Below is a small trained network, with its code and all its weights. Each question gives an input and a target symbol and asks what happens when units are switched off, that is, made to give their printed mean instead of their output.

import numpy as np


def w(rows, s, z=0):
    codes = np.array(rows[::2]) - 128.0
    scale = np.full(codes.shape[1], s)
    scale[-1] = z or s
    return codes * scale


def f(y):
    return y / 2 * (1 + np.tanh(0.7978845608 * (y + 0.044715 * y**3)))


def softmax(a):
    e = np.exp(a - a.max(-1, keepdims=True))
    return e / e.sum(-1, keepdims=True)


def log_softmax(a):
    a = a - a.max(-1, keepdims=True)
    return a - np.log(np.exp(a).sum(-1, keepdims=True))


def net(x, mask):
    ids = ['ΔΦΩαβγεζλξσψ'.index(c) for c in x.split()]
    T = len(ids)
    res = E[ids] + P[:T]
    r = res
    for j in range(2):
        rows = slice(4 * j, 4 * j + 4)
        q, k, v = (r @ M[0][rows].T for M in (Q, K, V))
        z = softmax(np.where(np.tri(T) > 0, q @ k.T / 4**0.5, -1e9)) @ v
        o = O[0][rows]
        res = res + np.where(mask[j], z, o[:, -1]) @ o[:, :-1]
    y = f(res @ A[0][:, :-1].T + A[0][:, -1])
    res = res + np.where(mask[2:14], y, B[0][:, -1]) @ B[0][:, :-1]
    return log_softmax(res[-1] @ U[:, :-1].T + U[:, -1])


Q, K, V, O, A, B = {}, {}, {}, {}, {}, {}
E = w([
[47,96,120,72,124,248],'Δ',
[80,122,164,29,132,145],'Φ',
[176,132,214,61,127,102],'Ω',
[184,120,170,129,107,131],'α',
[101,127,125,106,121,103],'β',
[127,117,170,92,133,190],'γ',
[165,253,56,46,165,143],'ε',
[175,146,165,125,115,58],'ζ',
[124,135,169,42,110,59],'λ',
[158,112,137,112,78,97],'ξ',
[116,120,115,104,81,90],'σ',
[128,95,140,116,107,214],'ψ',
],0.017)
P = w([
[116,107,119,178,189,125],'0',
[142,96,89,130,143,141],'1',
[103,199,143,155,114,134],'2',
[167,139,86,91,130,141],'3',
[117,199,116,120,48,161],'4',
[128,253,143,143,109,134],'5',
[180,166,86,71,106,114],'6',
],0.013)
Q[0] = w([
[164,232,62,73,194,139],'h0',
[143,108,63,77,130,142],'h0',
[141,180,132,221,88,151],'h0',
[19,180,154,30,80,127],'h0',
[192,219,97,112,133,174],'h1',
[69,206,151,168,144,120],'h1',
[151,110,69,127,252,112],'h1',
[94,51,193,187,124,126],'h1',
],0.025)
K[0] = w([
[100,255,155,146,52,156],'h0',
[130,194,158,164,150,119],'h0',
[150,69,156,81,38,126],'h0',
[220,200,27,83,145,162],'h0',
[110,232,115,108,77,138],'h1',
[152,100,136,100,35,148],'h1',
[47,154,228,201,101,120],'h1',
[108,28,129,110,150,91],'h1',
],0.024)
V[0] = w([
[122,96,163,96,132,147],'h0',
[133,149,232,96,172,111],'h0',
[62,102,147,135,140,171],'h0',
[159,65,191,133,119,146],'h0',
[212,102,161,75,81,188],'h1',
[44,109,171,8,147,15],'h1',
[106,180,156,125,251,220],'h1',
[26,111,88,82,116,189],'h1',
],0.012)
O[0] = w([
[105,150,119,78,134,114,136],'h0',
[66,194,158,104,178,148,229],'h0',
[125,145,109,82,79,128,52],'h0',
[169,187,131,59,171,138,110],'h0',
[140,154,98,88,185,154,249],'h1',
[4,153,167,146,143,51,109],'h1',
[162,205,89,151,67,121,255],'h1',
[123,112,67,116,62,33,69],'h1',
],0.012,0.0059)
A[0] = w([
[101,145,192,159,97,178,189],'n0',
[141,88,152,109,155,177,170],'n1',
[117,54,183,123,169,123,127],'n2',
[97,125,86,82,149,150,194],'n3',
[86,168,91,174,170,137,66],'n4',
[145,98,114,70,145,90,81],'n5',
[125,138,55,171,130,123,53],'n6',
[50,76,89,130,126,172,75],'n7',
[157,116,111,137,106,82,3],'n8',
[150,1,101,93,193,93,122],'n9',
[147,71,230,120,85,87,106],'n10',
[165,73,87,83,178,144,94],'n11',
],0.013,0.0046)
B[0] = w([
[169,60,123,126,117,155,239],'n0',
[104,192,101,186,90,101,254],'n1',
[136,75,51,171,109,190,178],'n2',
[174,141,160,175,97,129,210],'n3',
[91,117,134,67,133,124,195],'n4',
[138,99,78,168,169,198,141],'n5',
[89,151,96,71,206,150,187],'n6',
[164,118,138,91,168,69,141],'n7',
[69,146,199,126,189,145,168],'n8',
[89,188,15,174,7,142,134],'n9',
[141,64,173,88,101,74,153],'n10',
[78,41,143,114,225,43,210],'n11',
],0.014,0.011)
U = w([
[218,66,52,35,191,131,80],'Δ',
[139,123,96,114,148,144,117],'Φ',
[195,85,188,111,109,84,192],'Ω',
[252,203,83,109,110,125,204],'α',
[95,152,47,188,151,120,47],'β',
[156,92,125,158,156,232,118],'γ',
[85,163,13,84,204,165,5],'ε',
[176,183,120,234,228,60,202],'ζ',
[105,59,115,72,167,127,122],'λ',
[81,174,104,139,132,71,120],'ξ',
[98,156,215,101,166,216,128],'σ',
[153,95,67,108,120,115,168],'ψ',
],0.0042,0.0036)

Each question gives the input, a string of symbols that net reads in full, and the target symbol t.
The units are the heads (4 rows each of Q, K, V and O) and the neurons (one row each of A and B). Each row of codes is followed by its name. A weight is (code - 128) times the scale printed after its matrix; where a second scale follows, it is the last column's (O, A, B and U).
mask holds one flag per unit, heads first, then neurons. A switched-off unit (its flag False) gives its mean, the last column of its rows in O or B, instead of its output. The means were averaged over made-up inputs and are rounded, as every weight is.
A unit's drop is (log p(t) with every unit on - log p(t) with that unit switched off) / (log p(t) with every unit on - log p(t) with every unit switched off).
The circuit of an input: a set's keep is (log p(t) with only the set's units on - log p(t) with every unit switched off) / (log p(t) with every unit on - log p(t) with every unit switched off). Starting from the 12 units with the biggest drops (on a tie, the unit counted first), units are removed one at a time, each time the one whose removal leaves the highest keep (on an exact tie, the one counted first), for as long as the keep stays at least 0.8.
units of the circuit, in order: the units of the circuit, biggest drop first
unit that matters most: the unit with the biggest drop
which heads matter: for each layer, one digit per head in row order, 1 if its drop is at least 0.15 and else 0, layers parted by /
drop of u: that unit's drop, to one decimal
input α α ψ γ Ω Φ ψ, target ξ: which heads matter : 01
input α ζ α α γ ε ψ, target γ: unit that matters most : h0
input Φ β α α Φ ξ γ, target β: which heads matter : 11
input Δ α Ω α α Δ, target ζ: which heads matter : 01
input Φ ζ Ω α Ω ψ γ, target Δ: units of the circuit, in order : (h1, n11)
input β ψ Δ ζ γ α ψ, target ζ: units of the circuit, in order : (h1, n1, n11, n4)
input Ω β Φ, target Ω: units of the circuit, in order : (h1, n10, h0, n6)
input ε σ α α Ω, target Ω: which heads matter : 10
input α α α Ω β, target σ: units of the circuit, in order : (h1, h0, n4, n3)
input α γ Ω Φ γ α, target α: units of the circuit, in order : (n11, h1)
input Ω α ζ ζ Ω Ω α, target σ: units of the circuit, in order : (h1, h0)
input α σ Δ ξ γ, target β: units of the circuit, in order : (h1, n9, h0, n1)
input α ψ α, target Δ: units of the circuit, in order : (h1, h0, n11)
input Ω ζ Φ σ, target ξ: unit that matters most : h1
input λ λ α γ ζ, target α: which heads matter : 01
input Ω γ ψ, target α: units of the circuit, in order : (h0, h1, n11)
input ε Ω α, target α: units of the circuit, in order : (h1, n11)
input α Ω Φ, target σ: units of the circuit, in order : (h0, h1, n3)
input α α α γ ε, target ε: units of the circuit, in order : (n6, h0, h1, n3)
input Ω γ Φ α γ ζ, target α: unit that matters most : n11
input Ω α ψ Ω ψ, target σ: drop of n11 : 0.1
input α α Φ α Ω Ω, target σ: drop of h0 : 0.4
input ζ α α ζ, target ζ: drop of n11 : 0.3
